Here is a tiny trained network, its code and every weight. The questions are about switching its units off for an input and a target symbol, where a switched-off unit gives its printed mean instead of its output.

import numpy as np


def w(rows, s, z=0):
    codes = np.array(rows[::2]) - 128.0
    scale = np.full(codes.shape[1], s)
    scale[-1] = z or s
    return codes * scale


def norm(h):
    return h / np.sqrt((h * h).mean(-1, keepdims=True) + 1e-5)


def f(y):
    return np.maximum(y, 0)


def softmax(a):
    e = np.exp(a - a.max(-1, keepdims=True))
    return e / e.sum(-1, keepdims=True)


def log_softmax(a):
    a = a - a.max(-1, keepdims=True)
    return a - np.log(np.exp(a).sum(-1, keepdims=True))


def net(x, mask):
    ids = ['ΣΦΨαβγδεζηθμξπτ'.index(c) for c in x.split()]
    T = len(ids)
    res = E[ids] + P[:T]
    u = 0
    for l in range(2):
        q, k, v = (norm(res) @ M[l].T for M in (Q, K, V))
        z = softmax(np.where(np.tri(T) > 0, q @ k.T / 2**0.5, -1e9)) @ v
        res = res + np.where(mask[u], z, O[l][:, -1]) @ O[l][:, :-1]
        u += 1
        y = f(norm(res) @ A[l][:, :-1].T + A[l][:, -1])
        res = res + np.where(mask[u : u + 4], y, B[l][:, -1]) @ B[l][:, :-1]
        u += 4
    return log_softmax(norm(res)[-1] @ U[:, :-1].T + U[:, -1])


Q, K, V, O, A, B = {}, {}, {}, {}, {}, {}
E = w([
[141,184,123,125],'Σ',
[117,150,90,114],'Φ',
[112,99,130,124],'Ψ',
[199,112,117,117],'α',
[114,114,127,117],'β',
[112,101,120,118],'γ',
[144,165,127,165],'δ',
[108,110,126,126],'ε',
[2,104,136,88],'ζ',
[110,113,127,123],'η',
[133,165,190,66],'θ',
[102,175,213,165],'μ',
[147,100,114,177],'ξ',
[92,106,101,173],'π',
[112,99,133,124],'τ',
],0.02)
P = w([
[207,253,107,129],'0',
[199,92,228,93],'1',
[188,94,202,75],'2',
[198,120,204,60],'3',
[170,107,100,15],'4',
[175,111,97,25],'5',
[187,102,107,20],'6',
[194,121,107,17],'7',
[172,97,107,19],'8',
[172,102,93,7],'9',
[181,125,105,26],'10',
],0.0032)
Q[0] = w([
[168,141,2,131],'0.h1',
[57,194,165,239],'0.h1',
],0.008)
K[0] = w([
[175,2,153,72],'0.h1',
[75,183,242,155],'0.h1',
],0.0099)
V[0] = w([
[241,63,71,238],'0.h1',
[241,125,188,2],'0.h1',
],0.0056)
O[0] = w([
[211,13,39,152,66],'0.h1',
[252,126,238,96,252],'0.h1',
],0.0036,0.0033)
A[0] = w([
[176,184,114,179,6],'0.n1',
[203,144,171,254,138],'0.n2',
[70,122,121,236,4],'0.n3',
[104,97,115,238,36],'0.n4',
],0.01,0.0032)
B[0] = w([
[97,118,1,46,163],'0.n1',
[119,100,125,244,254],'0.n2',
[76,81,120,12,159],'0.n3',
[101,42,34,132,173],'0.n4',
],0.0095,0.0031)
Q[1] = w([
[1,185,185,100],'1.h1',
[124,40,179,86],'1.h1',
],0.0088)
K[1] = w([
[2,230,189,121],'1.h1',
[147,142,80,43],'1.h1',
],0.0085)
V[1] = w([
[89,2,235,103],'1.h1',
[204,144,64,33],'1.h1',
],0.0084)
O[1] = w([
[148,198,8,13,253],'1.h1',
[118,19,154,1,217],'1.h1',
],0.0065,0.0026)
A[1] = w([
[196,132,158,144,62],'1.n1',
[247,138,178,119,102],'1.n2',
[230,106,150,140,3],'1.n3',
[248,85,72,159,105],'1.n4',
],0.012,0.0053)
B[1] = w([
[79,140,124,98,150],'1.n1',
[144,129,126,54,224],'1.n2',
[197,4,217,75,165],'1.n3',
[161,189,90,200,255],'1.n4',
],0.016,0.0038)
U = w([
[126,107,159,139,145],'Σ',
[99,71,177,138,137],'Φ',
[130,142,100,110,66],'Ψ',
[251,87,134,119,103],'α',
[141,182,187,62,111],'β',
[119,114,120,107,41],'γ',
[128,107,111,125,68],'δ',
[24,153,117,102,106],'ε',
[114,146,113,119,129],'ζ',
[99,171,175,153,253],'η',
[133,131,123,100,118],'θ',
[129,143,112,121,150],'μ',
[159,90,64,194,253],'ξ',
[62,52,51,139,54],'π',
[132,140,103,109,81],'τ',
],0.014,0.0043)

Each question gives the input, a string of symbols that net reads in full, and the target symbol t.
The units are the heads (2 rows each of Q, K, V and O) and the neurons (one row each of A and B). Each row of codes is followed by its name. A weight is (code - 128) times the scale printed after its matrix; where a second scale follows, it is the last column's (O, A, B and U).
mask holds one flag per unit, layer by layer, with each layer's heads first. A switched-off unit (its flag False) gives its mean, the last column of its rows in O or B, instead of its output. The means were averaged over made-up inputs and are rounded, as every weight is.
A unit's drop is (log p(t) with every unit on - log p(t) with that unit switched off) / (log p(t) with every unit on - log p(t) with every unit switched off).
The circuit of an input: a set's keep is (log p(t) with only the set's units on - log p(t) with every unit switched off) / (log p(t) with every unit on - log p(t) with every unit switched off). Starting from all 10 units, units are removed one at a time, each time the one whose removal leaves the highest keep (on an exact tie, the one counted first), for as long as the keep stays at least 0.8.
units of the circuit, in order: the units of the circuit, biggest drop first
unit that matters most: the unit with the biggest drop
k most important neurons: the k neurons with the biggest drops, biggest first
k most important neurons of layer l: the k neurons of layer l with the biggest drops, biggest first
drop of u: that unit's drop, to one decimal
input β ε ξ μ ξ Ψ, target ξ: unit that matters most : 0.h1
input η τ τ, target η: units of the circuit, in order : 0.h1, 1.h1
input ξ α ε, target ξ: units of the circuit, in order : 0.h1, 1.n4
input ζ ε ζ μ π ξ δ Φ, target ξ: units of the circuit, in order : 0.h1, 1.h1
input β ξ β, target β: units of the circuit, in order : 0.h1, 0.n4, 1.n3
input τ Ψ ξ π α ξ π ξ η, target ξ: units of the circuit, in order : 0.h1, 1.n4
input α α β α Φ ζ α Σ Φ, target α: 2 most important neurons of layer 1 : 1.n4, 1.n1
input π Ψ γ, target π: 3 most important neurons : 0.n2, 1.n2, 1.n4
input ε μ α η, target ε: 3 most important neurons : 1.n4, 0.n2, 1.n2
input π ζ β, target π: 2 most important neurons : 1.n4, 1.n2
input β Φ Φ, target β: drop of 0.h1 : 0.8
input π Ψ ε, target π: drop of 0.n4 : 0.1
input θ α Φ, target α: drop of 0.n3 : 0.1
input Φ θ η τ, target Φ: units of the circuit, in order : 1.h1
input Φ ζ Σ γ, target Φ: drop of 1.h1 : 0.7
input Σ Σ β Φ, target β: 2 most important neurons of layer 0 : 0.n4, 0.n3
